Below are the code and all the weights of a small trained network. Each question names an input and a class and asks about switching units off, where a switched-off unit gives its printed mean instead of its output.

import numpy as np


def w(rows, s, z=0):
    codes = np.array(rows[::2]) - 128.0
    scale = np.full(codes.shape[1], s)
    scale[-1] = z or s
    return codes * scale


def f(y):
    return y / 2 * (1 + np.tanh(0.7978845608 * (y + 0.044715 * y**3)))


def log_softmax(a):
    a = a - a.max(-1, keepdims=True)
    return a - np.log(np.exp(a).sum(-1, keepdims=True))


def net(x, mask):
    res = np.array(x, float).reshape(1, 7) / 4 @ E
    y = f(res @ A[0][:, :-1].T + A[0][:, -1])
    res = res + np.where(mask, y, B[0][:, -1]) @ B[0][:, :-1]
    return log_softmax(res[-1] @ U[:, :-1].T + U[:, -1])


A, B = {}, {}
E = w([
[129,123,131,124,127],'x0',
[255,207,112,130,132],'x1',
[116,132,99,132,129],'x2',
[123,130,121,132,130],'x3',
[116,250,210,126,81],'x4',
[121,149,161,37,193],'x5',
[123,130,110,124,125],'x6',
],0.0075)
A[0] = w([
[220,206,64,110,190,96],'N1',
[114,153,152,59,218,29],'N2',
[25,134,124,112,109,2],'N3',
[58,150,152,75,251,76],'N4',
[58,245,177,103,105,101],'N5',
[123,161,215,148,103,102],'N6',
[171,76,168,153,33,187],'N7',
[50,114,138,152,104,60],'N8',
[129,132,104,192,86,10],'N9',
[215,158,114,121,100,91],'N10',
[1,103,163,107,95,37],'N11',
[225,171,85,145,127,95],'N12',
[184,83,80,127,191,163],'N13',
[135,169,125,41,220,118],'N14',
[74,205,194,42,248,142],'N15',
[79,204,134,225,51,78],'N16',
[112,187,177,110,45,139],'N17',
],0.0077,0.002)
B[0] = w([
[76,188,198,153,80,231],'N1',
[157,64,123,200,71,167],'N2',
[71,153,145,80,128,174],'N3',
[135,143,152,183,40,195],'N4',
[193,42,71,70,206,254],'N5',
[122,91,114,63,161,182],'N6',
[119,107,54,134,102,183],'N7',
[134,219,192,90,86,181],'N8',
[215,148,172,186,81,146],'N9',
[39,173,185,82,137,185],'N10',
[68,201,213,63,58,236],'N11',
[1,190,205,112,114,208],'N12',
[139,76,98,54,138,207],'N13',
[192,119,120,144,26,198],'N14',
[195,82,52,148,87,252],'N15',
[212,71,21,176,137,231],'N16',
[90,80,88,53,159,218],'N17',
],0.0069,0.004)
U = w([
[40,199,232,130,88,48],'0',
[177,111,74,168,81,136],'1',
[147,88,15,82,254,1],'2',
[99,140,111,110,198,168],'3',
],0.0078,0.0013)

Each question gives the input, the list of numbers given to net, and the class t.
The units are the neurons (one row each of A and B). Each row of codes is followed by its name. A weight is (code - 128) times the scale printed after its matrix; where a second scale follows, it is the last column's (A, B and U).
mask holds one flag per neuron, in row order. A switched-off neuron (its flag False) gives its mean, the last column of its row in B, instead of its output. The means were averaged over made-up inputs and are rounded, as every weight is.
A unit's drop is (log p(t) with every unit on - log p(t) with that unit switched off) / (log p(t) with every unit on - log p(t) with every unit switched off).
The circuit of an input: a set's keep is (log p(t) with only the set's units on - log p(t) with every unit switched off) / (log p(t) with every unit on - log p(t) with every unit switched off). Starting from the 12 units with the biggest drops (on a tie, the unit counted first), units are removed one at a time, each time the one whose removal leaves the highest keep (on an exact tie, the one counted first), for as long as the keep stays at least 0.8.
circuit, biggest first: the units of the circuit, biggest drop first
top k neurons: the k neurons with the biggest drops, biggest first
drop when u is switched off: that unit's drop, to one decimal
input [7,1,-5,-2,8,7,-4], class 2: circuit, biggest first => [N5]
input [1,-5,3,5,-2,-2,-2], class 0: circuit, biggest first => [N5 N11]
input [1,3,1,2,-2,1,2], class 0: circuit, biggest first => [N5 N16]
input [6,3,4,7,-7,8,-7], class 1: circuit, biggest first => [N14 N4 N2]
input [-3,-3,8,-6,8,-4,6], class 2: circuit, biggest first => [N5 N16 N17]
input [-3,8,-4,1,-7,-3,8], class 0: circuit, biggest first => [N12 N1]
input [-4,8,2,7,-6,-3,-7], class 0: top 2 neurons => [N12 N1]
input [-2,4,4,7,8,-7,-5], class 2: top 3 neurons => [N16 N5 N17]
input [-2,-6,5,8,-6,2,5], class 0: top 2 neurons => [N11 N5]
input [-7,-7,-8,4,-7,8,-6], class 1: drop when N11 is switched off => -0.1
input [4,3,4,2,-5,6,-2], class 1: drop when N14 is switched off => 0.3
input [-5,6,3,-2,-2,-4,8], class 0: drop when N4 is switched off => 0.0
